Here is a tiny trained network, its code and every weight. The questions are about switching its units off for an input and a class, where a switched-off unit gives its printed mean instead of its output.

import numpy as np


def w(rows, s, z=0):
    codes = np.array(rows[::2]) - 128.0
    scale = np.full(codes.shape[1], s)
    scale[-1] = z or s
    return codes * scale


def f(y):
    return y / 2 * (1 + np.tanh(0.7978845608 * (y + 0.044715 * y**3)))


def log_softmax(a):
    a = a - a.max(-1, keepdims=True)
    return a - np.log(np.exp(a).sum(-1, keepdims=True))


def net(x, mask):
    res = np.array(x, float).reshape(1, 6) / 4 @ E
    y = f(res @ A[0][:, :-1].T + A[0][:, -1])
    res = res + np.where(mask, y, B[0][:, -1]) @ B[0][:, :-1]
    return log_softmax(res[-1] @ U[:, :-1].T + U[:, -1])


A, B = {}, {}
E = w([
[204,164,101,119],'x0',
[147,125,254,144],'x1',
[166,110,148,67],'x2',
[122,191,115,194],'x3',
[199,8,76,126],'x4',
[222,147,116,175],'x5',
],0.0083)
A[0] = w([
[47,131,89,101,65],'n1',
[132,108,239,104,43],'n2',
[207,143,113,155,121],'n3',
[135,145,161,122,119],'n4',
[169,141,117,146,70],'n5',
[127,131,124,139,75],'n6',
[186,122,147,142,181],'n7',
[141,121,197,107,86],'n8',
[147,236,151,70,47],'n9',
[118,111,138,161,91],'n10',
[191,130,104,150,64],'n11',
[150,69,104,90,2],'n12',
[128,124,162,122,10],'n13',
[138,165,132,105,93],'n14',
[66,133,95,108,30],'n15',
[92,139,107,115,101],'n16',
[141,116,118,122,55],'n17',
[114,164,126,116,61],'n18',
[164,46,76,6,126],'n19',
[49,103,81,134,131],'n20',
],0.019,0.0031)
B[0] = w([
[141,164,159,35,193],'n1',
[1,102,176,164,212],'n2',
[120,54,52,91,185],'n3',
[88,133,117,160,151],'n4',
[112,88,95,106,149],'n5',
[127,133,138,117,124],'n6',
[97,112,143,37,174],'n7',
[51,73,144,156,178],'n8',
[167,230,58,192,204],'n9',
[140,153,173,135,134],'n10',
[119,46,79,106,170],'n11',
[203,141,143,202,181],'n12',
[98,128,145,159,137],'n13',
[142,150,95,149,144],'n14',
[124,144,138,56,171],'n15',
[140,156,142,78,154],'n16',
[143,95,126,156,132],'n17',
[144,182,116,103,148],'n18',
[232,114,197,191,254],'n19',
[122,150,205,58,195],'n20',
],0.03,0.014)
U = w([
[7,138,150,154,2],'0',
[88,237,29,125,163],'1',
[127,67,42,53,215],'2',
[191,91,174,148,247],'3',
[91,165,166,74,204],'4',
[95,190,141,2,68],'5',
],0.0065,0.00082)

Each question gives the input, the list of numbers given to net, and the class t.
The units are the neurons (one row each of A and B). Each row of codes is followed by its name. A weight is (code - 128) times the scale printed after its matrix; where a second scale follows, it is the last column's (A, B and U).
mask holds one flag per neuron, in row order. A switched-off neuron (its flag False) gives its mean, the last column of its row in B, instead of its output. The means were averaged over made-up inputs and are rounded, as every weight is.
A unit's drop is (log p(t) with every unit on - log p(t) with that unit switched off) / (log p(t) with every unit on - log p(t) with every unit switched off).
The circuit of an input: a set's keep is (log p(t) with only the set's units on - log p(t) with every unit switched off) / (log p(t) with every unit on - log p(t) with every unit switched off). Starting from the 12 units with the biggest drops (on a tie, the unit counted first), units are removed one at a time, each time the one whose removal leaves the highest keep (on an exact tie, the one counted first), for as long as the keep stays at least 0.8.
circuit, biggest first: the units of the circuit, biggest drop first
unit that matters most: the unit with the biggest drop
top k neurons: the k neurons with the biggest drops, biggest first
drop of u: that unit's drop, to one decimal
input [-6,5,-7,-1,-3,-3], class 0: unit that matters most => n2
input [7,7,0,3,-3,-2], class 0: top 2 neurons => [n2, n8]
input [1,-6,-6,6,2,1], class 5: circuit, biggest first => [n20, n19]
input [-2,4,-1,7,7,-3], class 2: circuit, biggest first => [n19, n2]
input [1,-6,1,8,-3,1], class 1: top 2 neurons => [n9, n7]
input [1,-7,4,6,-2,4], class 2: top 2 neurons => [n3, n11]
input [7,4,8,-2,-7,-3], class 1: top 2 neurons => [n9, n14]
input [5,-6,-4,-7,-5,7], class 2: top 2 neurons => [n3, n11]
input [5,4,1,6,-4,3], class 1: drop of n9 => 0.5
input [-4,4,-1,8,-1,3], class 0: drop of n2 => -0.1
input [-1,4,2,6,-6,4], class 1: drop of n9 => 0.6
